Here is a tiny trained network, its code and every weight. The questions are about switching its units off for an input and a target symbol, where a switched-off unit gives its printed mean instead of its output.

import numpy as np


def w(rows, s, z=0):
    codes = np.array(rows[::2]) - 128.0
    scale = np.full(codes.shape[1], s)
    scale[-1] = z or s
    return codes * scale


def norm(h):
    return h / np.sqrt((h * h).mean(-1, keepdims=True) + 1e-5)


def f(y):
    return np.maximum(y, 0)


def softmax(a):
    e = np.exp(a - a.max(-1, keepdims=True))
    return e / e.sum(-1, keepdims=True)


def log_softmax(a):
    a = a - a.max(-1, keepdims=True)
    return a - np.log(np.exp(a).sum(-1, keepdims=True))


def net(x, mask):
    ids = ['Ξαβγζφ'.index(c) for c in x.split()]
    T = len(ids)
    res = E[ids] + P[:T]
    r = norm(res)
    for j in range(3):
        rows = slice(4 * j, 4 * j + 4)
        q, k, v = (r @ M[0][rows].T for M in (Q, K, V))
        z = softmax(np.where(np.tri(T) > 0, q @ k.T / 4**0.5, -1e9)) @ v
        o = O[0][rows]
        res = res + np.where(mask[j], z, o[:, -1]) @ o[:, :-1]
    y = f(norm(res) @ A[0][:, :-1].T + A[0][:, -1])
    res = res + np.where(mask[3:7], y, B[0][:, -1]) @ B[0][:, :-1]
    return log_softmax(norm(res)[-1] @ U[:, :-1].T + U[:, -1])


Q, K, V, O, A, B = {}, {}, {}, {}, {}, {}
E = w([
[7,148,98,100,78],'Ξ',
[65,124,81,68,140],'α',
[33,206,40,111,93],'β',
[143,120,182,169,206],'γ',
[2,243,76,198,44],'ζ',
[204,191,198,96,126],'φ',
],0.0087)
P = w([
[173,64,1,111,56],'0',
[134,224,116,217,100],'1',
[110,143,173,224,84],'2',
[122,73,48,139,103],'3',
[162,77,116,51,110],'4',
[139,94,161,156,67],'5',
[64,44,84,144,147],'6',
[77,177,65,149,144],'7',
[188,139,126,178,69],'8',
],0.0097)
Q[0] = w([
[179,80,190,133,128],'H0',
[123,72,137,151,169],'H0',
[87,156,247,233,78],'H0',
[81,15,177,111,179],'H0',
[154,33,90,136,197],'H1',
[157,40,79,53,155],'H1',
[183,209,234,182,124],'H1',
[255,121,189,79,76],'H1',
[160,140,99,212,206],'H2',
[215,154,71,47,137],'H2',
[138,139,72,119,129],'H2',
[81,175,48,120,32],'H2',
],0.0092)
K[0] = w([
[150,161,250,106,133],'H0',
[160,53,136,85,148],'H0',
[181,158,138,128,5],'H0',
[131,42,86,156,111],'H0',
[153,77,123,158,206],'H1',
[89,95,173,74,165],'H1',
[160,184,119,185,93],'H1',
[242,157,172,119,62],'H1',
[144,172,93,152,104],'H2',
[64,85,67,151,43],'H2',
[70,193,180,134,184],'H2',
[107,138,75,109,185],'H2',
],0.011)
V[0] = w([
[184,64,118,128,111],'H0',
[112,177,122,120,132],'H0',
[141,214,151,208,22],'H0',
[207,197,170,52,149],'H0',
[136,170,221,49,152],'H1',
[132,235,152,97,126],'H1',
[190,141,115,102,94],'H1',
[94,199,145,79,136],'H1',
[122,187,178,132,50],'H2',
[180,92,145,219,112],'H2',
[107,172,223,109,2],'H2',
[123,122,81,112,154],'H2',
],0.0096)
O[0] = w([
[83,158,134,168,130,113],'H0',
[61,140,147,106,144,144],'H0',
[98,128,208,150,114,166],'H0',
[153,25,57,158,84,3],'H0',
[108,186,40,103,58,2],'H1',
[120,118,48,107,173,90],'H1',
[57,196,124,158,234,109],'H1',
[110,195,62,69,192,125],'H1',
[137,68,149,92,96,124],'H2',
[254,113,131,184,189,102],'H2',
[113,125,101,157,117,96],'H2',
[173,50,246,155,197,166],'H2',
],0.0062,0.0064)
A[0] = w([
[218,92,57,103,119,245],'N0',
[88,153,202,194,118,253],'N1',
[106,231,93,155,64,38],'N2',
[178,182,69,254,83,180],'N3',
],0.009,0.0016)
B[0] = w([
[227,213,180,167,220,139],'N0',
[212,125,18,125,119,254],'N1',
[76,2,253,132,188,150],'N2',
[139,149,55,33,79,164],'N3',
],0.0064,0.009)
U = w([
[85,85,120,205,96,5],'Ξ',
[68,176,92,72,136,79],'α',
[76,47,233,109,169,86],'β',
[187,198,145,143,134,217],'γ',
[149,73,254,192,93,158],'ζ',
[110,42,99,122,20,176],'φ',
],0.011,0.0024)

Each question gives the input, a string of symbols that net reads in full, and the target symbol t.
The units are the heads (4 rows each of Q, K, V and O) and the neurons (one row each of A and B). Each row of codes is followed by its name. A weight is (code - 128) times the scale printed after its matrix; where a second scale follows, it is the last column's (O, A, B and U).
mask holds one flag per unit, heads first, then neurons. A switched-off unit (its flag False) gives its mean, the last column of its rows in O or B, instead of its output. The means were averaged over made-up inputs and are rounded, as every weight is.
A unit's drop is (log p(t) with every unit on - log p(t) with that unit switched off) / (log p(t) with every unit on - log p(t) with every unit switched off).
The circuit of an input: a set's keep is (log p(t) with only the set's units on - log p(t) with every unit switched off) / (log p(t) with every unit on - log p(t) with every unit switched off). Starting from all 7 units, units are removed one at a time, each time the one whose removal leaves the highest keep (on an exact tie, the one counted first), for as long as the keep stays at least 0.8.
units of the circuit, in order: the units of the circuit, biggest drop first
top k neurons: the k neurons with the biggest drops, biggest first
heads that matter: for each layer, one digit per head in row order, 1 if its drop is at least 0.15 and else 0, layers parted by /
input Ξ α β, target β: units of the circuit, in order	(N2)
input φ α α, target φ: heads that matter	100
input γ γ ζ γ α β, target γ: heads that matter	011
input γ γ φ, target φ: units of the circuit, in order	(H0 H1 N3)
input α φ β, target φ: units of the circuit, in order	(H2 N1 H0)
input α α φ α, target β: heads that matter	010
input α γ α γ α, target α: units of the circuit, in order	(H0 H1)
input φ α α Ξ α φ, target φ: units of the circuit, in order	(H0 H1)
input ζ ζ φ α, target β: top 2 neurons	(N1 N3)
input α α φ γ ζ α, target γ: heads that matter	101
input φ γ γ, target φ: units of the circuit, in order	(H0 N3 H1)
input α α γ γ ζ, target γ: heads that matter	101
input γ β Ξ α γ Ξ α β ζ, target ζ: heads that matter	100
input β γ γ β γ α, target γ: heads that matter	001
input γ α Ξ, target γ: heads that matter	011
input γ β β α β, target β: units of the circuit, in order	(N1)
input φ γ α β ζ, target β: top 2 neurons	(N2 N3)
input α ζ α β β φ α φ β, target φ: heads that matter	100
input Ξ γ α α Ξ β, target ζ: top 2 neurons	(N3 N2)
input β β α β α φ φ, target γ: top neuron	(N0)
input γ γ γ φ α, target α: top 2 neurons	(N1 N2)
input α α φ α φ γ, target φ: heads that matter	000
